Each row is followed by its class.
[ 156  174 -129   30  150 -221 -106   66  125  -60  -68 -102    9   55
  231  -68 -256  133  113  -27    4    9 -154  124 -342 -154  -80 -235
  177  -12  116   -7    2] : (177)
[  84 -303  396  -80  254  430   27  -44  332  -62  114  275  -53  224
   66 -170   -5 -179 -445  -82   66 -109  152 -146 -270 -339  362    1
  302 -485 -380  558 -300] : (66)
[ -38 -393  161  434 -175 -102  141  -92  369   51   70   36  338 -569
 -260  335  217 -327 -548  326  -40  121  342 -644 -212 -214  175  347
  527 -563  361 -251 -523] : (27)
[  94   42 -130  -86  145   87  -94  -45 -288 -101 -131 -130   -7  342
   81  -89 -212  224  247   26  102  200 -204  129 -124  247 -100  -75
 -352  -61 -266    6   66] : (144)
[ 308  213   91 -331  188 -120  268   18  229   76 -162  -76    9   45
  518 -345 -245  351  279   98 -135  147 -152  133 -493 -120 -181 -453
  284 -138  461   67  223] : (187)
[-240  -31 -157  143 -510 -329  174  335  142  168  264  133  -85 -352
 -337   84  442 -228  -85  -26   10 -185  -52 -209  343 -222  -98  107
   99  -24  431  -22 -303] : (27)
[ 103  278 -276 -312   85   12 -136   72 -289  -80 -185 -167  -69  405
  231 -173 -314  464  617  -25  -37  230 -393  304    5  228 -421 -236
 -423  487  -53 -241  338] : (177)
[ -46   15   96   50   21 -236  129  -42  112   38   18   23  -17 -276
   83    5   26 -208 -177   17  -68    2  236  -89 -101 -240   36   85
  112 -187  180   86 -201] : (44)
[-212  -16 -281   35 -292 -221  -55  138 -215   24   50    1  -94  -30
 -177  137  133  -85  116  -38  118  -19  -41   30  334   79 -138  132
 -243  194   -6  -82 -182] : (40)
[-112  218 -387    4  179 -345 -399  -37 -476 -274 -221 -211  -83  264
   73  204 -393   80  322 -110   96  148  -59  362   45  103 -173   78
 -530  275 -284 -190   -1] : (210)
[ -41  -60 -290 -149  -52   80 -221   28 -198  -96  -32   11  -51  400
 -156  117 -125  129  282  -52  188   57 -242  133  266  164 -126  -32
 -166  338 -227 -133   23] : (103)
[ 142  -21  -65  102  328  -92 -251 -128   42 -194 -128 -122   44   95
  162  116 -411  -55 -119  -17   40   82   80   55 -388 -220  200   65
  183 -136 -258  -19 -148] : (103)
[-232  468  -39 -340 -332  -65  129  268  121   96   80  113  -97   96
  175 -328  208  388  437 -110   58  -81 -472  153  182  -95 -305 -443
 -295 -116  376  281  304] : (187)
[-115  427  148 -329 -139  -50  220   31 -115  113  -58    0 -110 -165
  364 -428   31  346  394  -61   89   38 -263  243  182  101 -193 -319
 -361  -49  304  244  506] : (169)
[ -24  -73 -412  -13 -136  113 -214  150 -446  -77  -52 -128  -19  473
 -258  162  -29  178  308   -9  179  118 -335   94  248  435 -214   65
 -507  238 -427 -204    3] : (40)
[-107  184 -136 -385  197  173 -271   90 -250 -133  -11   83 -291  571
  123 -226 -248  123  372 -325   76  -81 -188  464  303  -29  -93 -101
 -416  664 -449  165  212] : (210)
[ 154 -161  -33  -69   10  160   42  -46 -109   -3  -22  -66   17  186
  -24   44 -107   90  117  113 -132  200  -42  -68  -33  141  -66  106
  -16  151 -163 -245    7] : (187)
[-300   77   78  -59 -166   24  -71   36   94  -18   68  178  -17    0
  -28  -24  143  -29  -92  -47  105  -60   36  -54  201 -225   64   25
 -163 -183  -25  254  -90] : (84)
[  -3  243  -25 -259   58 -202   -2 -110   -1  -55 -112    1  -40   27
  303 -108 -235  171  302  -10   65  115  -23  168    6  -10 -194 -239
  -51  136  276  -35  168] : (44)
[  68 -163   92  150   20 -204   56 -312  -82  -37 -150 -153  151 -370
  114  166 -170  -65  -64  268 -164  315  388 -230 -190  -39   61  329
  126  -56  151 -397  -79] : (210)
[-289  -86  111  -41 -387  214   53  166  215  161  321  348 -114  -73
 -277 -196  416 -207 -156 -200  205 -314 -191  -92  421 -155  165   16
   87  -23   -9  410 -195] : (103)
[ 192 -549  169  126   48  266  179 -105  200  101  141  105   33  -65
 -165   90   57 -320 -404  120 -106   55  293 -342  -68 -144  242  319
  514    4 -194 -100 -360] : (169)
[-231  103   30 -241 -383  -87  181  270  235  202  268  263 -237 -233
 -124 -197  362 -151   85 -200  -44 -271 -100    1  464 -326  -90  -36
   68  338  338  129 -100] : (44)
[ -35   88  357 -311 -306   10  426  157  479  217  205  294  -71 -266
  110 -531  292   34   41  -53  -37 -169 -143 -172  120 -286    7 -313
  379 -177  555  346   48] : (44)
[ 230 -378  -91   47   64  270  -10 -103 -165  -79  -37  -98   91  231
 -128  128 -191   36    6  199    5  304  -13 -204  -82  247  -15  250
   33   44 -341 -328  -94] : (169)
[ -28  105  120 -365 -134  329  164  162   11  158  114  151 -162  218
   18 -455  192  173  270 -173  -20 -120 -293  119  288   16  -66 -159
 -183  361  -44  187  284] : (210)
[ -80   65 -128  250 -267 -310  -29  -65  -31   36  -24 -200  221 -459
  -73  188   40    0   44  193   28  158  -33 -262  -91   42  -49  150
   24 -178  306 -385  -96] : (44)
[-169 -400 -200  156 -101   58 -305 -157 -252 -103   58   31   66  122
 -472  516  -34 -291  -83   58  261   99  176 -184  427  183   42  383
  -62  343 -348 -350 -340] : (44)
[ 224  -35  -85  -10  392  -52 -212 -233 -168 -186 -292 -277  117   99
  269  112 -524  139   88  139 -113  362  174   29 -375   36  -73  156
  -76  169 -185 -346   27] : (177)
[  45 -690  -48  357 -120  342  -60    4   39   19  203   51  175   28
 -569  388  178 -346 -380  183   14   62  167 -506   90   94  133  488
  361  137 -285 -377 -519] : (66)
[ 130   27  215 -209  179  -68  176  -32  389   47   23  169 -101  -41
  324 -339 -127  -29  -95  -73  -18  -72  131   36 -236 -423  151 -277
  470 -146  197  349  -92] : (144)
[ 220  240   -9  -15  -35 -249  150  141  154   62  -56 -131   61 -115
  285 -216 -145  331  285   78  -64   97 -299   50 -269  -76 -223 -364
  171 -165  397  -59  193] : (177)
[-340  238  -96 -366   49  472 -285   74 -495  -95   41  155 -215  770
 -137  -78  -45  260  440 -310  360  -80 -421  488  602  404 -173 -194
 -899  298 -638  320  393] : (27)
[-324  422  -17 -144  -70 -327 -224 -193 -216  -62 -165  -17  -33 -216
  314  -85 -172   81  233 -111  164   61  112  245  172  -28    2  -55
 -425  135  196   72  215] : (84)
[  17   77  142 -215 -158   45  317  336  350  217  260  271 -219   48
   56 -456  267  -59  -76 -183  -27 -262 -207   48   30 -400    1 -291
  233 -220  125  538  -77] : (177)
[-184  115 -271  -16 -104 -157 -171  134   25 -136   20    2   -4  120
  -18  136  -37   81  100  -44  110   -3 -145   32  102 -115 -180  -39
 -116  -25   37  -13 -109] : (169)
[  70 -532   28  368 -129 -120  115 -141  243   37   76   -3  227 -412
 -333  382  103 -396 -507  284  -20  134  442 -591  -85 -200  169  417
  622 -190  161 -346 -513] : (169)
[ 157  123    3 -212  126 -323  150   79  380   31  -26   34  -85  -77
  337 -147 -183   12   53  -42 -100  -50   78   80 -284 -444  -42 -286
  492   47  419   98  -85] : (187)
[ 272 -121  119   10 -125  117  302   70  167  168  -43 -100  206 -142
   29 -220   84  189   62  237 -234  198 -130 -348 -291   69  -74   11
  210  -60  350 -284   12] : (84)
[ 110 -342  -61  274  -98 -144  -19  -70  129  -38   29  -42  167 -133
 -220  265  -48 -154 -121  204   43  159  135 -350  -99  -79   39  206
  401  -13  126 -381 -365] : (210)
[-388  -73 -215  261 -327 -361 -250  -11  -52  -30  108   39   26 -410
 -313  364  125 -335 -113  -17  166  -65  181 -152  345 -130   69  326
    7  185  136 -231 -369] : (27)
[-144 -317   69  101 -474  -54  343  203  319  290  352  283  -80 -415
 -362   33  512 -393 -259    8 -146 -198  146 -366  352 -327   73  248
  424   96  349  -54 -394] : (27)
[  87   21   30 -183    9  131   49 -124  -82  -37 -134  -56  105  171
  184 -172 -155  324  264  144  105  252 -197  -29 -121  238  -95 -209
  -55 -114   73 -101  220] : (66)
[ 217   -8  172 -134  397  177  -54   93  217  -45   48  130 -167  307
  244 -228 -249  -12  -88 -204   69 -166  -83  255 -194 -281  187 -270
  253  -36 -321  443   -3] : (27)
[-207 -306 -164  133 -310   93 -120   69    7   74  194  151  -26  -99
 -454  246  270 -316 -152  -59   52  -93  105 -236  483  -82   37  391
   66  485 -117 -185 -356] : (103)
[-499  -94   20  252 -410 -201 -186 -170  -61   14  122   99   82 -582
 -287  296  252 -409 -286   -3  206  -34  365 -294  473 -114  233  451
  -84   13   72 -113 -295] : (175)
[ 368  -68  -25 -152   67  189  195  155  107   65  -25  -44  -41  356
  171 -273 -146  307  256   74 -170  128 -337    6 -311    3 -104 -242
  190    0  -88  -83  102] : (40)
[ 491  326  204 -494  472  189  258  228  276   37  -48   24 -218  441
  589 -698 -316  339  269 -194 -267  -51 -345  377 -529 -272 -166 -563
  129  -33   25  414  339] : (44)
[-259  235  -48 -241 -105   88 -204  135  -15   -3  121  218 -223  183
  121 -269    4   45  226 -290  247 -207 -284  320  289  -97   72 -253
 -180  193 -195  377  106] : (175)
[ 243   25   67  143   74 -141   86  -52  283    8  -84 -136  208 -247
  261 -116 -151   88  -59  160  -68  120  -53 -211 -537 -155   92 -145
  447 -317  274 -122  -79] : (175)
[  82 -173 -104  212  -47 -428  119   40  345   -6   74  -15   70 -329
   -1  236  -41 -219 -213  138 -109  -22  276 -256 -213 -421    8   48
  694  -39  444 -247 -355] : (66)
[ 254 -145  -62   10  190 -137   29   76  273  -39  -27   17  -24  211
   48   43 -205  -41  -63    2    9  -14   62  -46 -281 -274   -1 -172
  471   19   69  -20 -219] : (40)
[-137 -282 -152   35 -478  154  129   96 -127  181  205  113  -14  -70
 -444  132  339 -102   36   83  -23   38  -87 -242  498  168 -122  312
 -103  270  -23 -297 -111] : (177)
[ 119 -417  -64  259 -433   80  231  161  142  183  144   -8  237 -304
 -439  127  322  -79 -105  284 -179   72  -65 -560   27   99  -50  325
  336   57  309 -466 -284] : (84)
[  40  -21  -91   59 -207 -112  164  109  -13   75    7  -69   61 -134
  -65   -5  128   84   94  142  -17  134 -132 -170  -52   75 -149   16
  -55 -183  216 -135  -83] : (27)
[-246   90 -211  -18 -236   41 -173   46 -363   -4   33  -26  -48   28
 -161  119   59  108  267  -55  281   14 -223  148  484  316 -134   44
 -453  226 -174  -63  213] : (169)
[  27   23  -51   16  215 -185 -159   91  256 -135  -24   10   -6   63
  162   68 -181  -58 -161  -77  -20  -77  118   37 -230 -418   54  -86
  265 -154   -9  164 -218] : (175)
[-230 -232  127  -42   66  -31 -152 -103  275  -40  177  346 -218  -39
 -149  149   56 -534 -458 -246  173 -296  478   10  364 -538  355  186
  369  240 -208  373 -398] : (103)
[ -83  105 -352  123 -123 -181 -148  119  -57 -119  -27 -105   94  150
  -87  175  -77  212  271  105   85  154 -268  -64  -75   15 -284  -74
 -150  -66  103 -241 -118] : (144)
[ 240   35   84  113   61 -128  136   88  154   68  -51  -82  103 -174
  242 -136 -124  134   44  111  -64   57 -106  -37 -348  -92    4 -151
  239 -231  241   21   39] : (84)
[  68    4 -128   10   21   86 -101  -17  -87 -142 -154 -172  236  230
   -6   89 -154  357  167  215   32  290 -248 -145 -240  217 -206  -40
 -210 -347   -1 -218   61] : (27)
[ 173  202  102 -272  167  188  109  150  133   82   38   79 -154  251
  308 -429  -78  273  249 -160   63 -140 -324  279 -120  -91   12 -458
   54    2  -75  407  286] : (144)
[  30  -24  -91  -18  167  187 -269  -35 -115 -230 -107  -69   96  474
   12   76 -233  249  145   37  118  158 -198   33 -151   93  -58  -38
 -237 -154 -383    1   13] : (210)
[ -67  176 -297  -17   15  -67 -299   47 -444 -138  -95 -169  -29  322
    7  108 -231  283  451  -56  205   90 -319  319  220  315 -225  -78
 -481  311 -244 -155  263] : (210)
[ 426 -261 -147  154  352   20 -117  -67   56 -170 -117 -175   81  337
   94  195 -447   67  -16  145 -126  257   16  -79 -480  -87   -4   72
  336   15 -263 -291 -216] : (103)
[ 125  -60 -144  163   40  -69 -205  -74  -89 -104 -113 -194  190   41
   58  116 -250   97   73  143   59  197  -76  -98 -270  102   73   76
   24  -75  -97 -274  -63] : (84)
[-100  301 -282 -199  -12  -68 -165   69 -192 -187 -147 -121   -8  330
  163   -4 -208  426  464   17  102  175 -359  188    3  137 -336 -215
 -423   15   -3  -96  258] : (169)
[ 255  198    3 -245 -274  189  320   56 -101  153 -126 -216  210   25
  161 -406   11  656  634  287 -156  410 -610 -183 -190  455 -437 -262
 -244  -67  396 -421  430] : (44)
[ 190 -248  102    5  168   71   77 -162   35  -43  -69  -28   -8   -2
  107   16 -209  -48 -102  146 -111  222  219 -145 -220  -95   82  168
  216  -17 -109 -134  -94] : (169)
[ -60  -17 -133  169 -384 -270  158   62  -81   76  -18 -146  185 -378
  -97   92  195   75  118  240  -34  203  -55 -300   51  174 -206  116
  -68 -172  421 -335  -79] : (175)
[ 207  280  -12 -159  174 -467  148  -45  274  -21 -204  -94   -7 -217
  524 -180 -312  193  186   66 -150  122   83  105 -452 -368 -149 -305
  361  -64  602  -18   94] : (103)
[-147  371 -140 -127 -119 -180 -111  -53 -144  -19  -93  -64   -3  -62
  247 -141 -130  246  373  -36  117   86 -231  190   37   84 -167 -197
 -291  108  147  -37  254] : (177)
[  -3 -162  298   20 -267   -5  302   39  288  154   78   97   58 -415
  -80 -189  253 -117 -197   90 -155   27  168 -394   29 -176   71  162
  245 -133  367  -39 -187] : (40)
[  21 -233 -130  123 -129  217 -122  221  159    5  230  117   20  211
 -278   43   88 -132 -137  -96  142 -154 -233 -144  102  -92  142   29
  252    9 -312   51 -280] : (175)
[  58 -104  -75  -36   -1   -6  -14   99  139   33   72   28  -66   -4
  -67  -35  -12  -71   11  -63  -84  -52   37  -76   22 -237   49   52
  217  293  -28  -83 -175] : (144)
[ -41  105  243 -159  -69  120  124  -11  154    6  -68   53   74   30
  182 -285   31  271   48   73   59   96 -154  -99 -147  -43   -8 -194
  -93 -513  119  259  126] : (40)
